Here is a tiny trained network, its code and every weight. The questions are about switching its units off for an input and a target symbol, where a switched-off unit gives its printed mean instead of its output.

import numpy as np


def w(rows, s, z=0):
    codes = np.array(rows[::2]) - 128.0
    scale = np.full(codes.shape[1], s)
    scale[-1] = z or s
    return codes * scale


def norm(h):
    return h / np.sqrt((h * h).mean(-1, keepdims=True) + 1e-5)


def f(y):
    return np.maximum(y, 0)


def softmax(a):
    e = np.exp(a - a.max(-1, keepdims=True))
    return e / e.sum(-1, keepdims=True)


def log_softmax(a):
    a = a - a.max(-1, keepdims=True)
    return a - np.log(np.exp(a).sum(-1, keepdims=True))


def net(x, mask):
    ids = ['γεζηθλμξπστφ'.index(c) for c in x.split()]
    T = len(ids)
    res = E[ids] + P[:T]
    u = 0
    for l in range(2):
        q, k, v = (norm(res) @ M[l].T for M in (Q, K, V))
        z = softmax(np.where(np.tri(T) > 0, q @ k.T / 3**0.5, -1e9)) @ v
        res = res + np.where(mask[u], z, O[l][:, -1]) @ O[l][:, :-1]
        u += 1
        y = f(norm(res) @ A[l][:, :-1].T + A[l][:, -1])
        res = res + np.where(mask[u : u + 8], y, B[l][:, -1]) @ B[l][:, :-1]
        u += 8
    return log_softmax(norm(res)[-1] @ U[:, :-1].T + U[:, -1])


Q, K, V, O, A, B = {}, {}, {}, {}, {}, {}
E = w([
[2,114,184,152],'γ',
[172,115,203,22],'ε',
[201,107,242,95],'ζ',
[92,240,42,127],'η',
[137,166,95,114],'θ',
[175,93,155,89],'λ',
[220,93,183,156],'μ',
[107,209,175,45],'ξ',
[215,118,197,106],'π',
[164,150,113,168],'σ',
[139,195,158,142],'τ',
[218,216,164,109],'φ',
],0.007)
P = w([
[2,83,76,14],'0',
[195,131,94,106],'1',
[180,104,78,79],'2',
[180,116,63,93],'3',
[156,108,55,49],'4',
[157,124,51,80],'5',
[169,140,69,90],'6',
[158,137,51,91],'7',
[175,113,63,130],'8',
[145,248,75,71],'9',
],0.0023)
Q[0] = w([
[143,179,168,82],'0.h1',
[254,52,144,162],'0.h1',
[108,119,86,61],'0.h1',
],0.007)
K[0] = w([
[72,105,186,64],'0.h1',
[229,196,60,2],'0.h1',
[62,126,58,143],'0.h1',
],0.0068)
V[0] = w([
[110,180,58,128],'0.h1',
[124,173,181,66],'0.h1',
[3,57,90,123],'0.h1',
],0.0053)
O[0] = w([
[214,170,116,140,108],'0.h1',
[110,113,134,2,253],'0.h1',
[20,235,185,214,8],'0.h1',
],0.0049,0.0031)
A[0] = w([
[115,23,117,197,86],'0.n1',
[235,133,64,144,22],'0.n2',
[132,44,240,64,249],'0.n3',
[44,84,228,135,190],'0.n4',
[1,62,144,186,125],'0.n5',
[3,120,206,254,204],'0.n6',
[174,138,39,201,128],'0.n7',
[73,151,47,16,254],'0.n8',
],0.0048,0.00095)
B[0] = w([
[79,118,157,158,131],'0.n1',
[135,161,160,58,196],'0.n2',
[123,161,60,235,249],'0.n3',
[104,91,196,137,155],'0.n4',
[197,154,144,246,149],'0.n5',
[224,153,177,255,161],'0.n6',
[80,49,134,129,146],'0.n7',
[200,99,172,185,252],'0.n8',
],0.0077,0.0045)
Q[1] = w([
[255,129,173,108],'1.h1',
[133,178,88,154],'1.h1',
[107,140,166,142],'1.h1',
],0.019)
K[1] = w([
[8,130,232,202],'1.h1',
[140,52,142,117],'1.h1',
[93,121,139,71],'1.h1',
],0.015)
V[1] = w([
[129,179,3,145],'1.h1',
[165,53,73,137],'1.h1',
[112,101,81,200],'1.h1',
],0.015)
O[1] = w([
[149,137,4,177,1],'1.h1',
[60,83,81,116,113],'1.h1',
[137,40,85,183,159],'1.h1',
],0.012,0.0087)
A[1] = w([
[60,177,152,158,99],'1.n1',
[122,131,154,39,126],'1.n2',
[67,143,82,56,254],'1.n3',
[50,47,169,86,246],'1.n4',
[76,44,86,172,96],'1.n5',
[119,68,132,82,171],'1.n6',
[81,124,198,1,152],'1.n7',
[202,236,122,121,193],'1.n8',
],0.0087,0.0017)
B[1] = w([
[67,186,164,130,142],'1.n1',
[167,85,59,81,198],'1.n2',
[15,161,79,95,154],'1.n3',
[83,205,160,230,224],'1.n4',
[198,177,206,77,181],'1.n5',
[76,184,115,149,189],'1.n6',
[166,16,43,92,255],'1.n7',
[75,251,95,171,198],'1.n8',
],0.012,0.0066)
U = w([
[119,121,222,218,132],'γ',
[127,148,149,124,72],'ε',
[87,112,33,57,155],'ζ',
[37,151,120,129,251],'η',
[151,239,96,146,104],'θ',
[96,55,52,197,107],'λ',
[65,88,221,2,53],'μ',
[146,209,202,40,88],'ξ',
[205,103,106,155,108],'π',
[69,28,153,102,190],'σ',
[165,168,32,177,120],'τ',
[188,157,102,19,183],'φ',
],0.0083,0.0032)

Each question gives the input, a string of symbols that net reads in full, and the target symbol t.
The units are the heads (3 rows each of Q, K, V and O) and the neurons (one row each of A and B). Each row of codes is followed by its name. A weight is (code - 128) times the scale printed after its matrix; where a second scale follows, it is the last column's (O, A, B and U).
mask holds one flag per unit, layer by layer, with each layer's heads first. A switched-off unit (its flag False) gives its mean, the last column of its rows in O or B, instead of its output. The means were averaged over made-up inputs and are rounded, as every weight is.
A unit's drop is (log p(t) with every unit on - log p(t) with that unit switched off) / (log p(t) with every unit on - log p(t) with every unit switched off).
The circuit of an input: a set's keep is (log p(t) with only the set's units on - log p(t) with every unit switched off) / (log p(t) with every unit on - log p(t) with every unit switched off). Starting from the 12 units with the biggest drops (on a tie, the unit counted first), units are removed one at a time, each time the one whose removal leaves the highest keep (on an exact tie, the one counted first), for as long as the keep stays at least 0.8.
units of the circuit, in order: the units of the circuit, biggest drop first
unit that matters most: the unit with the biggest drop
k most important neurons: the k neurons with the biggest drops, biggest first
k most important neurons of layer l: the k neurons of layer l with the biggest drops, biggest first
input η ε ξ ζ, target τ: units of the circuit, in order => [1.h1, 0.h1]
input μ π ε θ, target λ: 2 most important neurons => [0.n3, 0.n8]
input φ μ λ λ σ θ μ τ θ, target ζ: most important neuron of layer 0 => [0.n2]
input λ ζ ξ σ λ τ η, target γ: 2 most important neurons => [0.n3, 0.n4]
input λ φ π, target γ: 2 most important neurons of layer 0 => [0.n3, 0.n4]
input ζ θ τ φ ε, target σ: units of the circuit, in order => [0.n3, 1.h1]
input μ η ζ ε ξ ζ λ τ μ, target λ: 2 most important neurons of layer 0 => [0.n3, 0.n8]
input ζ ε φ λ η σ, target σ: units of the circuit, in order => [0.n3, 1.h1]
input θ π ε ζ ε μ τ σ, target θ: 3 most important neurons of layer 0 => [0.n3, 0.n4, 0.n2]
input μ τ ξ σ σ μ φ, target λ: units of the circuit, in order => [1.h1, 0.n3]
input τ ε φ σ φ θ λ θ φ λ, target φ: 2 most important neurons => [0.n8, 0.n3]
input π ζ ε ε ε φ ξ ξ μ θ, target η: 3 most important neurons => [0.n3, 1.n4, 0.n2]
input ζ ξ θ ε τ ζ π ζ, target σ: units of the circuit, in order => [0.h1, 0.n3, 1.h1]
input θ ε ζ θ σ λ τ, target θ: 3 most important neurons => [0.n3, 1.n8, 0.n2]
input φ θ μ, target ζ: units of the circuit, in order => [1.h1, 0.n8]
input ζ π θ ξ ζ ζ ξ, target σ: 3 most important neurons of layer 0 => [0.n3, 0.n4, 0.n2]
input η σ τ σ π, target τ: units of the circuit, in order => [1.h1]
input η η γ ε, target γ: 3 most important neurons of layer 1 => [1.n7, 1.n2, 1.n5]
input θ π θ η ε, target θ: units of the circuit, in order => [1.h1, 0.h1, 0.n3]
input η π η, target τ: unit that matters most => 0.n8
input μ ε ξ, target λ: units of the circuit, in order => [0.n3, 1.h1]
input μ λ λ η ζ ζ, target λ: units of the circuit, in order => [0.n3, 1.h1]
input λ σ θ, target γ: 4 most important neurons => [0.n3, 0.n4, 1.n4, 1.n5]
input ε σ σ τ τ η ε η φ η, target μ: units of the circuit, in order => [1.h1, 0.h1, 0.n3, 0.n2]
input π η σ μ η θ, target η: 2 most important neurons => [0.n3, 1.n4]
input η σ ζ φ ζ τ, target τ: units of the circuit, in order => [1.h1, 0.h1]
input ζ γ θ ε ε, target γ: 2 most important neurons of layer 0 => [0.n2, 0.n5]
